Below is a small trained network, with its code and all its weights. Each question gives an input and a class and asks what happens when units are switched off, that is, made to give their printed mean instead of their output.

import numpy as np


def w(rows, s, z=0):
    codes = np.array(rows[::2]) - 128.0
    scale = np.full(codes.shape[1], s)
    scale[-1] = z or s
    return codes * scale


def f(y):
    return y / 2 * (1 + np.tanh(0.7978845608 * (y + 0.044715 * y**3)))


def log_softmax(a):
    a = a - a.max(-1, keepdims=True)
    return a - np.log(np.exp(a).sum(-1, keepdims=True))


def net(x, mask):
    res = np.array(x, float).reshape(1, 3) / 4 @ E
    y = f(res @ A[0][:, :-1].T + A[0][:, -1])
    res = res + np.where(mask, y, B[0][:, -1]) @ B[0][:, :-1]
    return log_softmax(res[-1] @ U[:, :-1].T + U[:, -1])


A, B = {}, {}
E = w([
[97,92,161,46,78,38,170,147,140,88],'x0',
[125,134,154,99,103,173,8,81,130,168],'x1',
[189,56,52,106,133,100,71,171,171,156],'x2',
],0.016)
A[0] = w([
[32,195,208,158,173,122,153,78,42,112,17],'n1',
[157,188,111,153,213,137,159,103,89,204,56],'n2',
[69,154,138,108,40,133,43,99,88,120,63],'n3',
[91,177,118,209,166,54,209,164,67,108,87],'n4',
[140,101,96,188,138,205,152,81,99,165,42],'n5',
[75,191,207,93,73,143,47,46,97,172,77],'n6',
[65,174,247,106,159,149,171,50,41,125,208],'n7',
[92,217,116,226,254,200,117,76,23,145,178],'n8',
[29,121,183,44,16,113,171,123,98,111,139],'n9',
[47,168,96,201,187,89,167,192,94,84,79],'n10',
[91,61,164,78,86,98,151,130,140,138,39],'n11',
[208,118,80,70,193,85,95,190,139,173,10],'n12',
[93,123,106,146,182,96,209,136,73,131,69],'n13',
[73,127,173,75,94,76,136,110,66,97,91],'n14',
],0.0092,0.013)
B[0] = w([
[233,14,65,198,91,78,17,134,52,52,185],'n1',
[151,145,89,71,85,141,165,111,82,47,158],'n2',
[226,124,113,135,93,199,169,142,188,129,157],'n3',
[134,79,134,123,83,187,175,162,176,190,196],'n4',
[215,210,125,138,84,161,143,89,55,31,155],'n5',
[219,126,138,198,66,190,215,192,187,226,186],'n6',
[90,75,19,153,177,71,48,168,137,146,243],'n7',
[105,191,78,40,140,108,141,123,107,135,251],'n8',
[120,228,133,97,168,113,132,97,117,94,206],'n9',
[194,99,177,135,90,174,193,156,175,135,178],'n10',
[182,183,151,142,55,146,127,84,54,54,150],'n11',
[248,94,44,201,96,113,57,156,79,59,154],'n12',
[144,131,129,132,77,196,118,175,155,148,166],'n13',
[161,185,102,92,112,123,163,95,48,133,170],'n14',
],0.011,0.024)
U = w([
[149,26,96,167,105,75,29,131,87,106,109],'0',
[134,248,132,65,86,133,153,95,56,94,94],'1',
[160,98,155,154,33,223,170,151,219,182,97],'2',
[45,134,128,39,222,40,116,138,229,217,254],'3',
[47,132,184,140,109,170,117,60,149,105,113],'4',
[82,112,209,123,188,103,108,86,111,146,103],'5',
[95,136,203,177,157,119,127,85,112,134,105],'6',
],0.012,0.026)

Each question gives the input, the list of numbers given to net, and the class t.
The units are the neurons (one row each of A and B). Each row of codes is followed by its name. A weight is (code - 128) times the scale printed after its matrix; where a second scale follows, it is the last column's (A, B and U).
mask holds one flag per neuron, in row order. A switched-off neuron (its flag False) gives its mean, the last column of its row in B, instead of its output. The means were averaged over made-up inputs and are rounded, as every weight is.
A unit's drop is (log p(t) with every unit on - log p(t) with that unit switched off) / (log p(t) with every unit on - log p(t) with every unit switched off).
The circuit of an input: a set's keep is (log p(t) with only the set's units on - log p(t) with every unit switched off) / (log p(t) with every unit on - log p(t) with every unit switched off). Starting from the 12 units with the biggest drops (on a tie, the unit counted first), units are removed one at a time, each time the one whose removal leaves the highest keep (on an exact tie, the one counted first), for as long as the keep stays at least 0.8.
units of the circuit, in order: the units of the circuit, biggest drop first
most important unit: the unit with the biggest drop
top k neurons: the k neurons with the biggest drops, biggest first
drop when u is switched off: that unit's drop, to one decimal
input [-5,-5,1], class 1: units of the circuit, in order => [n6 n7]
input [-5,5,-5], class 0: most important unit => n7
input [3,-1,-1], class 3: units of the circuit, in order => [n1 n5]
input [-1,-4,3], class 2: top 3 neurons => [n7 n8 n1]
input [-5,-5,4], class 1: units of the circuit, in order => [n7 n6]
input [7,8,0], class 2: top 3 neurons => [n6 n3 n8]
input [-6,4,-6], class 0: top 2 neurons => [n1 n7]
input [6,-6,-7], class 0: top 3 neurons => [n1 n7 n8]
input [-2,-4,-4], class 0: top 4 neurons => [n6 n1 n7 n3]
input [-7,-4,5], class 1: top 2 neurons => [n7 n1]
input [-2,-8,6], class 2: top 2 neurons => [n7 n1]
input [1,-3,-3], class 3: top 2 neurons => [n6 n12]
input [-3,7,-6], class 2: top 3 neurons => [n6 n3 n12]
input [-5,5,-1], class 1: most important unit => n8
input [0,0,2], class 3: top 3 neurons => [n1 n6 n12]
input [3,-3,0], class 3: top 2 neurons => [n6 n5]
input [1,1,-4], class 0: drop when n1 is switched off => 0.6
input [2,-1,-5], class 0: drop when n1 is switched off => 0.7
input [5,-2,3], class 1: drop when n12 is switched off => 0.0
input [-6,4,-7], class 0: top neuron => [n1]
